Below are the code and all the weights of a small trained network. Each question names an input and a class and asks about switching units off, where a switched-off unit gives its printed mean instead of its output.

import numpy as np


def w(rows, s, z=0):
    codes = np.array(rows[::2]) - 128.0
    scale = np.full(codes.shape[1], s)
    scale[-1] = z or s
    return codes * scale


def norm(h):
    return h / np.sqrt((h * h).mean(-1, keepdims=True) + 1e-5)


def f(y):
    return np.maximum(y, 0)


def log_softmax(a):
    a = a - a.max(-1, keepdims=True)
    return a - np.log(np.exp(a).sum(-1, keepdims=True))


def net(x, mask):
    res = np.array(x, float).reshape(1, 2) / 4 @ E
    u = 0
    for l in range(3):
        y = f(norm(res) @ A[l][:, :-1].T + A[l][:, -1])
        res = res + np.where(mask[u : u + 3], y, B[l][:, -1]) @ B[l][:, :-1]
        u += 3
    return log_softmax(norm(res)[-1] @ U[:, :-1].T + U[:, -1])


A, B = {}, {}
E = w([
[67,227,251,172,143,174,136,139],'x0',
[77,104,39,146,222,129,67,213],'x1',
],0.0011)
A[0] = w([
[43,197,132,252,248,143,68,231,19],'L0N1',
[4,147,143,186,232,86,28,149,4],'L0N2',
[113,98,12,121,245,86,62,226,150],'L0N3',
],0.0026)
B[0] = w([
[208,123,66,253,18,227,55,89,213],'L0N1',
[157,93,113,176,34,187,52,116,181],'L0N2',
[35,132,185,47,206,40,198,208,254],'L0N3',
],0.0042,0.0038)
A[1] = w([
[105,142,59,254,98,233,12,186,170],'L1N1',
[132,125,37,249,85,237,13,190,252],'L1N2',
[52,96,150,149,203,112,50,184,12],'L1N3',
],0.0045,0.0015)
B[1] = w([
[81,26,230,186,26,218,1,200,244],'L1N1',
[47,33,190,140,41,144,69,230,254],'L1N2',
[200,128,97,132,103,176,111,88,166],'L1N3',
],0.0051,0.0057)
A[2] = w([
[57,98,38,43,250,24,150,223,90],'L2N1',
[193,213,34,212,230,198,133,21,3],'L2N2',
[77,241,252,203,125,204,155,110,111],'L2N3',
],0.0042,0.0034)
B[2] = w([
[3,71,70,48,210,65,197,190,254],'L2N1',
[167,202,112,64,200,185,82,157,128],'L2N2',
[45,220,189,199,207,233,235,27,228],'L2N3',
],0.0047,0.0051)
U = w([
[227,255,42,92,244,156,31,167,3],'0',
[244,19,55,28,14,23,234,20,207],'1',
[31,226,227,219,187,238,238,19,253],'2',
[14,30,32,6,223,5,230,230,253],'3',
[22,17,229,221,25,226,25,236,252],'4',
[211,238,39,202,211,36,28,167,3],'5',
[229,237,50,220,217,24,35,188,3],'6',
[226,220,57,169,219,52,35,166,3],'7',
],0.0049,0.0039)

Each question gives the input, the list of numbers given to net, and the class t.
The units are the neurons (one row each of A and B). Each row of codes is followed by its name. A weight is (code - 128) times the scale printed after its matrix; where a second scale follows, it is the last column's (A, B and U).
mask holds one flag per neuron, layer by layer. A switched-off neuron (its flag False) gives its mean, the last column of its row in B, instead of its output. The means were averaged over made-up inputs and are rounded, as every weight is.
A unit's drop is (log p(t) with every unit on - log p(t) with that unit switched off) / (log p(t) with every unit on - log p(t) with every unit switched off).
The circuit of an input: a set's keep is (log p(t) with only the set's units on - log p(t) with every unit switched off) / (log p(t) with every unit on - log p(t) with every unit switched off). Starting from all 9 units, units are removed one at a time, each time the one whose removal leaves the highest keep (on an exact tie, the one counted first), for as long as the keep stays at least 0.8.
circuit, biggest first: the units of the circuit, biggest drop first
unit that matters most: the unit with the biggest drop
k most important neurons: the k neurons with the biggest drops, biggest first
k most important neurons of layer l: the k neurons of layer l with the biggest drops, biggest first
drop of u: that unit's drop, to one decimal
input [-1,5], class 3: 3 most important neurons => [L0N3, L1N1, L1N2]
input [0,-4], class 2: circuit, biggest first => [L1N2, L1N1]
input [-4,8], class 3: circuit, biggest first => [L0N3, L1N1]
input [-6,-4], class 1: unit that matters most => L0N1
input [-5,-7], class 1: circuit, biggest first => [L1N1, L2N3, L1N2, L2N1]
input [3,-5], class 2: circuit, biggest first => [L1N2, L1N1]
input [0,-6], class 2: 4 most important neurons => [L0N1, L1N2, L0N3, L1N1]
input [-3,-2], class 1: 2 most important neurons => [L0N1, L1N1]
input [-8,-4], class 1: 2 most important neurons => [L0N1, L0N3]
input [-8,-7], class 1: 3 most important neurons => [L0N3, L0N1, L1N1]
input [5,-2], class 2: 2 most important neurons => [L0N1, L0N2]
input [5,-3], class 2: 2 most important neurons => [L0N1, L0N2]
input [1,-5], class 2: 2 most important neurons => [L0N1, L1N2]
input [-6,-6], class 1: most important neuron of layer 1 => [L1N1]
input [-7,-5], class 1: 3 most important neurons => [L0N1, L0N3, L1N1]
input [0,0], class 0: 2 most important neurons of layer 1 => [L1N2, L1N1]
input [-3,-4], class 1: 4 most important neurons => [L0N1, L1N1, L2N3, L0N3]
input [-4,-4], class 1: 2 most important neurons => [L0N1, L1N1]
input [-6,-5], class 1: drop of L2N1 => 0.4
input [-7,3], class 3: drop of L1N1 => 0.0
input [-5,-1], class 3: drop of L1N1 => 1.2
